Each row has a hidden value. The values are split into ranges, and the band after each row names the range that its value falls in. Each part has its own value, ranges and names.
[  41  -85 -116   83   66    7  192 -146  119   61 -131  193 -408  369
 -121   44 -191 -154 -102  198   57   33  126 -260   22   39  -57   39
   62   79  313  132   14  -32   15  172 -269  127 -132 -226   49   11
   52  -83  188  197  198   21 -165 -140] : W
[ 258   89   44  180  150  268  -52  -70  193  -79  195  234   54 -208
 -125   26  -95 -223  -82   32 -114   44  197    4   57  273  129 -100
  128  -65   74  -27   26  350   80    6  -85  -81 -247  141 -155  -48
 -230   63  137   29  122  334  207   17] : X
[  13  -29 -139 -125  -40   16  -12 -246 -314  115  -75   28 -131    3
 -102  133 -227 -217   85  -38   36  277   72 -154 -131  147  -13   71
  -11   13  429  165  207  150  -83  151 -288  -44    2  -95  126   15
  101 -305  141  218  170 -328 -186  -51] : J
[  68   -1  -32 -140  155  232  -51 -157  -86  171  262  164  353 -334
 -146  155  211  -54  162 -120  -95  -29  -68  286  184  -37   48  159
  -81  -19  -11 -294  -62  308 -422 -132  160 -198   18  125 -329  228
   78   33  205    6   20  339  198   77] : M
[ 266   87  125  -57   99  207 -210 -218  115   21  121  148   69 -107
  -37  -39  -94  -69  223 -123 -233   38  177  336  -60   63  163  -37
  211  -90  259   68  259  283   46  -76  106 -105 -189  -35  -62    9
  -21    5   32  125    4  218  195  100] : X
[  62  -73 -244   97   -5  -79 -140 -183 -146    3 -143  -11 -114 -195
  -42   -3 -464 -235 -193 -227 -119  199  -48  -10  -47  165  -31  -86
 -144  -93  280  164  215 -113  225  290 -168  -91 -245  -48  149 -293
   81 -132  169  195  250 -107  -54   93] : X
[ 130  -12  -32   74   21  152  137  -75   25  155  325   70    0 -259
 -138   77   70 -150  -37   64   90   76  166  -47  -23  159  -27   15
  -32   -2   32 -181   56  208 -185   45   18  -48  150  256 -242   89
 -134   33  169   18  -33  377  155  -62] : Y
[  86  -55  -93  115 -134  287   20  262 -172  -58 -128  181   41  366
 -162  -44   17 -398  104  134  -43 -115   -9 -270  -36  151   63    9
  160  213 -306  158 -162  207   69 -146 -255  164 -160  165  -72 -176
   16 -249  -32 -144   98  266  125  -35] : X
[ -59  -94 -109  -32  -65  158  148   -3  -47  105   93  124  123  -94
 -144   65  139 -195  -65   41  -59 -131  -81  122  -65  -84  -75    2
 -138   51 -149 -154  -25 -133 -151   62  109  -26  129   48 -185  110
   60 -100  169  -23  -15  333   89   27] : Y
[  67  -67  -42  130  -93   47 -119   18   18   38   63  -81   14 -356
  217  -86 -340  -55   84 -288  -93   98 -200   30   44    9  102 -143
  104  -76   40  157  245  -82   20 -192  -15   49  -47  -34  266 -123
  -20 -105   -4  -70  -46  423  246   96] : A
[-134  -73  -64 -175   44   91  486   13  -69   38  227  281  295   79
 -224  126  216 -130 -107  439  -74 -270  -82   19  -50 -424  -10   -8
  -82  -35 -298 -264  -93 -269  -77   98  316   97   78    4 -384  359
    7  -53  182 -102  -89  191  -40  -60] : R
[ -75   28    0 -329  -33  406  218 -317 -110  285  310  195  217  -75
 -319  376  349 -104  189  281  131   -5   75  211 -212 -100  -71  320
  187  119  119 -279  -76  307 -340   18  111  -42  222   16 -287  248
   41 -200  165   -1  -51  271  -52 -238] : R
[ 154  -18 -224  -44  -59   88   59  -21 -116  -59   23  127  -35  388
 -254   47 -100 -342  -57  239  -94 -115   19 -299  -51   -6    2    3
  158   91 -177  160  -93  -42  186   41  -45  128 -126  287 -264  -19
   78 -165  -33   -7   53   51  -38 -177] : Y
[  82 -125  124   68 -239  183  -31  205   40   90  107   -9   -9 -246
   91 -163   89 -141  178 -123  -46   20   31  122 -159   71   81 -310
   58   11 -102   62  264  -23  -69 -187  -28   28  220   24   94   84
 -169 -126   17 -100 -188  448  240  151] : Y
[ -84  -56   35 -178  -88  201  364 -200 -367  185  178  153   53 -243
 -185  193  198 -154  264   56   51   86   64   55 -137  -96   71  358
 -177   98  303 -305  250   13 -498   63  140   -7  376 -247  -20  405
  -13 -340  240  107   74  195 -147  -43] : R
[-155  -27   45  300 -121  -66  301  354   19  -51  -70  -38  197 -107
  166  -96 -266  -70 -208  -81 -119  -99 -140  -25   36 -110  -76 -184
 -118 -123 -173  -10  -82  -46  317  103 -212  -30 -328 -200  281 -286
 -277   29  245 -223  126 -109  -43  177] : Z
[   0  222  235  258  290  155  289  -29  495  -95   26  285  131  139
  283 -111 -288   73   -1   73 -232 -265  167  281  -23 -163  120  138
  154 -209  154   47   46  274   30 -123  147   41 -358 -320  142  -95
   38  231  121  -37   -1  376  488  113] : J
[  77   56  -50  -37 -128  134  100  -89 -200  164  210  -42   12  -89
 -155  195   79 -205   38  -22   45  102   60 -188  -89  184 -144   81
  -39  108  117  -43  -38  233 -247   -7 -200  -66  232  170  -70  142
  -93 -202  124   61  -25  -57  -76 -112] : Q
[ 288  -75 -146   12 -120  -73 -558 -148 -219  268   -9 -245  -43 -593
   49  -17 -321  -39  131 -656 -154  323 -269  164   37  217 -141 -294
 -126  -33  314  207  315  -25  -22 -118 -180 -137  -56   80  245 -313
  111  -45   -9  267  -15   81  119  243] : A
[ -51  -33 -110 -125 -217   13  165 -116 -205  217  151  -97   18 -152
 -155  254   -2 -118 -110   33   39  100 -126 -131 -167  -26 -256  -73
  -76   51  116  -25  -42 -103  -80  113 -188  -19  200  -18   45   99
  -96 -223  160   65  -65 -199 -269 -114] : Y
[  77  -26  -86  -20  -39   62   91  -21    3   99  188   34  -31  -26
 -214  109  145 -161  -83   26  -37  -44  -92 -100  121  -51 -177 -200
   14  118  -59  -83  -20 -144   86  107  -50  -57   29  136 -172  129
 -139  -47  153   60   58   35 -228  -70] : J
[  37  -14   63   62   81  137  180   71  240  -12  126  193   29  169
  -13  -94  -83  -61   33  273  -26 -118   65   64    0 -210   93 -195
  368  -46 -137   51  123    2  387   23  112  133 -297   13  -96 -120
 -106   80   36 -122    6  352   97  -45] : J
[ -13  -57  -29  -70  273  341  107 -179  -29  208   56  389  104  181
 -173   89  243 -174  151  208  134   10  362  165  -33  223   98  413
 -103   43  118 -224 -161  714 -669  -21  -70  -86   73   70 -430  191
  282   -3  276   73   54  373  416   12] : A
[  31  -86   45  234  -78 -143  187  118  -94  -43  -43  -45  -46   -3
  177 -211 -503  -35    1  -56  -95   90   75  -54  -45  -55  153  -15
   22 -159   94   98  246  -15  300  112  -50  112 -298 -215  272 -275
 -172  -56  121  -91   81   46   13  126] : Q
[-119  127   49  274   -8   53  498  256  -76 -174 -190  146    1  622
   31 -130 -223 -298   -4  225  -48 -176  293 -249 -101    4   47  272
   60   27  -28   95  -50  309  306  211 -225   50 -349  -89  108 -252
  -79 -114  176 -140  307 -282  -56  -32] : M
[ -63   42  145   14   35   72  451  100  173  203  240  107   30  210
   -4   68  194   77   73  281   88 -170   57  -66   27 -257 -146  -10
  123   45  -52 -134 -105  122 -137  -96  -11  102   77  -68  -99  195
 -110  105  153  -77 -139  151    5 -101] : M
[  67  -80  -47  -98 -109   23  139 -417  -74  320  265  -82 -262 -327
 -202  280  -54   61   29  -84  104  230  -33   38    6  -39 -162  180
   10   92  514 -223  178 -119 -169  204  -10  -28  180 -260   93  130
 -168 -152  258  222   82  166 -410 -187] : Y
[  -1  -61 -110  -43 -222  122  109  -78  -70  115   76  -52  -96  152
 -104  142    0 -169   16   12   13  -32  -51 -151  -66   22 -107  142
   85  149    9   27 -113   -2 -144  -23 -144   39  170   15    8  112
  -23 -260   90  -47  -27  119 -126 -178] : Y
[ 186  240   81  123  213   34  295   -3  270   -6  210  215  140  254
 -176   57  -53  -21 -178  276 -237 -305   34   27   39 -267 -198 -137
  145  -37  -84  -55 -119  -22  435  106  166   76 -423   49 -225 -170
 -121  287   68   78   12   44  -11  -41] : X
[ 124  -40  -77  176 -136 -196   62   49  247  256 -121 -161 -368  379
    9   32 -352  133 -148   -1   24  -34 -156 -231   50 -125 -393 -204
  217   70  165  272 -197 -107  398   23 -415  192 -374 -185  285 -471
  -56  173   46   91    7 -124 -248 -132] : Z
[ 254   34  -66   90   47   92 -341   28   59 -179 -113   95   83   13
   49 -196 -299 -278   54 -235 -326  -18   52  101   22  165  189 -237
  112 -127  -10  311  182  147  271  -75  -70 -117 -358  177  -16 -171
   62  -20  -30   32  110   42  284  191] : W
[  87   41 -102   55  198   61  103 -235  211  136   94  160 -196   33
 -111   28  -80  -93  -38   41    3  -35   91  102   35  -64 -108   16
   62   14  250  -27  204  -56   89  188  123  -20 -110   39 -137  -89
  151  131  143  230  149  307   76  -64] : W
[ 111  -70   28 -101 -148   89    3 -269 -237  448  293 -115 -197 -791
  -10   75 -114   29  374 -195  235  435  -18  179 -288  -19  -35  -93
   87   -6  560  -48  777 -123  -98    6  161   85  335  -60  265 -137
    3 -127    3  264  -76  531   69    0] : R
[-191  -94 -121 -136 -179   67  148 -136 -141  213  102  -86  -34 -168
 -108  183  100 -117  -11  -82   78   70 -185   71  -46 -130 -220  -47
  -18  127  113  -99  129 -244  -10  211  -51 -103  210  -91   76  106
  -27 -259  219   44   83  -30 -331  -84] : J
[  75 -112  -46  -66   24   13  -95   53 -170    3  -27   90  157  147
    5 -135  -91 -179   84   -4 -119   51  152   34  -28   93  152  -96
  -46 -113  -84  107   32  291  -85  -21 -115  -79 -105  139 -190   85
   75  -86  107  -43  -41 -131  185  161] : A
[ 169 -189 -180  -18  -91  359 -356  -40 -133  115 -277  237  -41  106
 -239  -25   28 -347  168 -135 -104  -13    1  195 -123  267   67  106
  -17  173    2  107  -51  215 -203 -102 -168   23 -124    7 -108 -237
  298 -198   32  101  126  522  296  112] : Y
[ 105   30  -70  -90    9   25  -21   65 -206  -65 -136  156  212  445
 -142 -122 -103 -283   42  128 -264 -142  165   83 -210  -38   34  -63
   -6  -68 -141  186   10  165  252  108   -4  -25 -290  166 -243 -139
  176  -74   12   31   20 -303  110  132] : Q
[ -59  -64   10   97  -49  216   41  145  -74   37    4  121  189 -394
   90  -31  -81 -179  109 -114  -14   71  -62   93  -38   72  147  -85
  -23  -78   -5   -5  155  173 -127 -132 -113  -44  -48  -58  139  -61
  -51 -107  143 -110   81  338  275  153] : Z
[  35   76  -75   71  290    9  256  -64  307  199   82  219   42  430
  -40   63  -22   77 -121  245  -39 -306  -15   12  117 -243 -238  122
   23    3  -88  -44 -323  134 -138  -75   73  129 -210   51 -288  -75
  296  321  106   68 -100  292  305  -67] : J
[ -60   28  133  -70   22  129  125   70 -418  -79   76  140  532 -304
  -37  -14   22 -152  215 -167 -288   -2  -44  296   54 -131  217   95
 -187 -100  -23 -238  175  181  -52   49  143 -206 -175 -189   -9  141
 -153 -210  245  -89  171 -159  -65  293] : J
[ 188   24 -155  -96  197 -104  221 -346  -35  383  435   10 -249  -44
 -263  227   98   17  -22  164  223  155  122 -265  136  -20 -275   63
  -50   79  303 -190   79   64 -288  140   45   14  248  312 -388  233
   71  147  169  316  -48   89 -124 -243] : A
[ -67  -89  -81  -59  -46  228  381  189 -402  -88 -175  367  124  702
 -310  -49   89 -442  149  511    1 -167  264 -222 -212  -48  185  302
   54  143 -253   -7 -105  257   50  137  -67  194 -175   45 -300  -21
  113 -313   93 -128  185  -21  -26  -70] : Y
[ 358   38  -81 -188   11   43 -349 -362 -134  139  139    7   38 -333
 -192   73 -151 -110  141 -264 -254  155   20  262  -99   68    0 -103
   -5  -94  359   74  318   25   32   31  128 -150  -76  113 -120  -17
   89  -26    9  311    0   15   33   91] : R
[-262  117   11   89  -79  165  393  209  -95 -230  -85  185  327   -3
  126    9 -210 -278  -63  128 -228 -231 -255  -50 -158 -297   78  -91
   62  -46 -205  132  120 -288  284  -14   66  121 -161 -237  287  -39
  -27 -302   45 -188   97   44   59   65] : A
[-109   15  -98 -155  -94  167  151  -28 -288  140  -56  117   90   77
 -215  176  117 -239  119   69  -20  -32 -167  -20 -118 -144 -164   -1
   14  172   62   17   70  -91   30   79  -96   17    7  -87   31  -19
  122 -274   97  102  142 -107 -212  -41] : W
[ 290   24  -62  140    8    7   72 -230  448  171  411  -43 -245 -287
  -36  197 -188   97 -244   17   -1   -3 -116 -221  153   -2 -182 -154
  162  -37  152  -13 -109 -148  -85 -147  -19  116   68   85  -34  122
 -220  194   61   80 -190  528   62 -238] : R
[-255  -26   33 -120 -150   74  370 -103 -139   86  140   29  143 -269
  -65  218   40  -57  -69   44  -63   -4 -215  113  -90 -291 -114  -48
  -60   17  128 -180  129 -331   21  199   44  -47  129 -387  192  237
 -203 -296  274  -11   61  -99 -391  -22] : X
[ 142   11   29   72  234  250  328  -37  457   58  188  392   -1  551
 -175  -11  179  -54  -37  476  -30 -403  278   66   39 -161   25  233
  202   29 -227 -168 -310  254 -138  -75  234  161 -147  131 -527  118
  102  280  100  -84 -104  673  372 -162] : R
[ 178   -7  -76  162  -82 -143    9   28   40 -117 -264   13 -136  544
   10 -146 -496 -122 -111  -29 -324 -162   24  -99  -49  -66  -19   22
   64  -49   55  306  -84  -81  407   89 -152  123 -480 -193  154 -323
   36  -33   19   41   99 -200  -74   43] : Y
[ 161 -137 -107  -73  -51   78 -177   -1 -140  113  -16   40  -76  170
 -115 -105  -15 -174  230  -66  -41   38    2   16   44    3   53  -90
  153  102  -40  120  162   45   74  -46  -22   36  -86  164 -138  -73
  124 -108  -12   42   36  203   39   28] : J
[  21  -94 -132  -58 -235  -22   50   23 -123  159  141 -178  -50  134
  -99   68   -5 -100    7  -30   17  -13 -162 -157   31 -100 -189  -94
  136  142 -150   44  -54 -147  134   28  -94   37   73  166  -41  -10
  -78 -167   43  -82  -64    0 -241 -138] : X
[ 247  -97 -188  -59  153  -58 -137 -148 -115  129  209   65 -129 -128
 -153 -116  -94 -226   34   48   80  243  254  -74  -16  166   68 -263
    6 -102  102   73  392  100   85  181   62  -67   16  501 -392    5
  108   75   58  200   16  103  174   28] : A
[ -30  106  211  121 -100  227  222  173   82    6 -179  150  106  583
   15  -55   16 -114  113  103 -177 -262  202  145 -215   -3  -66  195
  109   87  -27   80 -234  410   47  -49 -223   37 -239 -285  120 -172
  -40  -90  112 -103    8  -80   81   67] : Q
[ 291   13  104  371   60   -5  115  273  183 -114  -55  172  -30  328
   81 -184 -461  -49  -95  197 -168  -92  122 -311   56   77  137 -128
  192 -116 -120  231 -198  296  279 -201 -269  294 -564  -86   95 -348
 -218  164  -11 -126  -36  214  266   62] : Q
[  59 -171   57   53   61  -92   42  -90  389  345  117  -11 -283 -229
  228 -155 -142  284  163 -130   63   16  -65  304   62 -289  -41 -202
  105 -115  266   13  369 -229 -112 -144  185  115   50 -235  139  -25
  124  279   83  116 -178  674  283   88] : Z
[ 243   46  -88  121  104   42 -135 -199  184   69    6   58 -138  117
  -74  121 -314  -40 -114  -73  -96   58   19 -132  160  177  -85   46
  143  -13  256  139 -212  305   31  -31 -317  -18 -361  -38   23 -176
  -31   82  124  125  121   10   -4  -88] : W
[ 146   32  -68  106  129   65  201  -58  165   21  142  138  -92  486
 -265   98   46 -147 -176  240    3 -122  240 -224  217   96 -117  149
  111   92  -45 -118 -372  355   88  196 -205  -68 -273  183 -370   24
 -163  115  253  -13  180  -98 -198 -197] : W
[  16 -167 -281 -208 -319   91 -281 -216 -413  249  -10 -235 -298 -198
 -187   57   80 -354  268 -389  126  304  -91    7 -111  181 -140  -62
   23  267  269  123  489 -213   -2  204 -118 -172  379  239   69   -6
  162 -457   45  216  185   -3 -302  -73] : J
[-148 -107  -36  -97 -293  252  -44  164 -543  -42 -125   32  210 -315
 -119  -17   83 -464  218 -186  -48  206  -49   79 -209  151  129 -180
  -66   89    2   43  374   22  142  165 -211 -182   60  -31  183  -22
 -139 -529  156  -58  269 -213 -213  183] : W
[ 161   44  -15 -186   42  -48  117 -439  -18  368  268  -85 -358  251
 -177  218  -41   95  190  123  214  240  250 -144  -14    2 -197  209
  274   99  557    2  121  300 -102  140 -149    3   90   20  -93  106
   -1  -25  126  266    2 -202 -336 -315] : J
[ 268  -79 -173   23  111  -54  -71 -238  -93  109  211   33  -14 -164
 -206   30 -194  -79  -55  -96 -102   83   55   35  169   46   31  117
  -89  -64  110 -159   60   55  -14  149  147  -70 -170  191 -300  -49
   -2   91  166  126  103  244    5   -2] : Y
[  52  -29  -21    4  216   27   91   39   -4   57  294  152  377 -290
  -33   -9   42  -51  -84   44  -90  -28   24  123  172  -58   68 -146
 -149 -197 -203 -219  -45  218 -144   -8  132 -149 -106  248 -378  166
  -60  187  226  -83  -57  149  263  158] : W
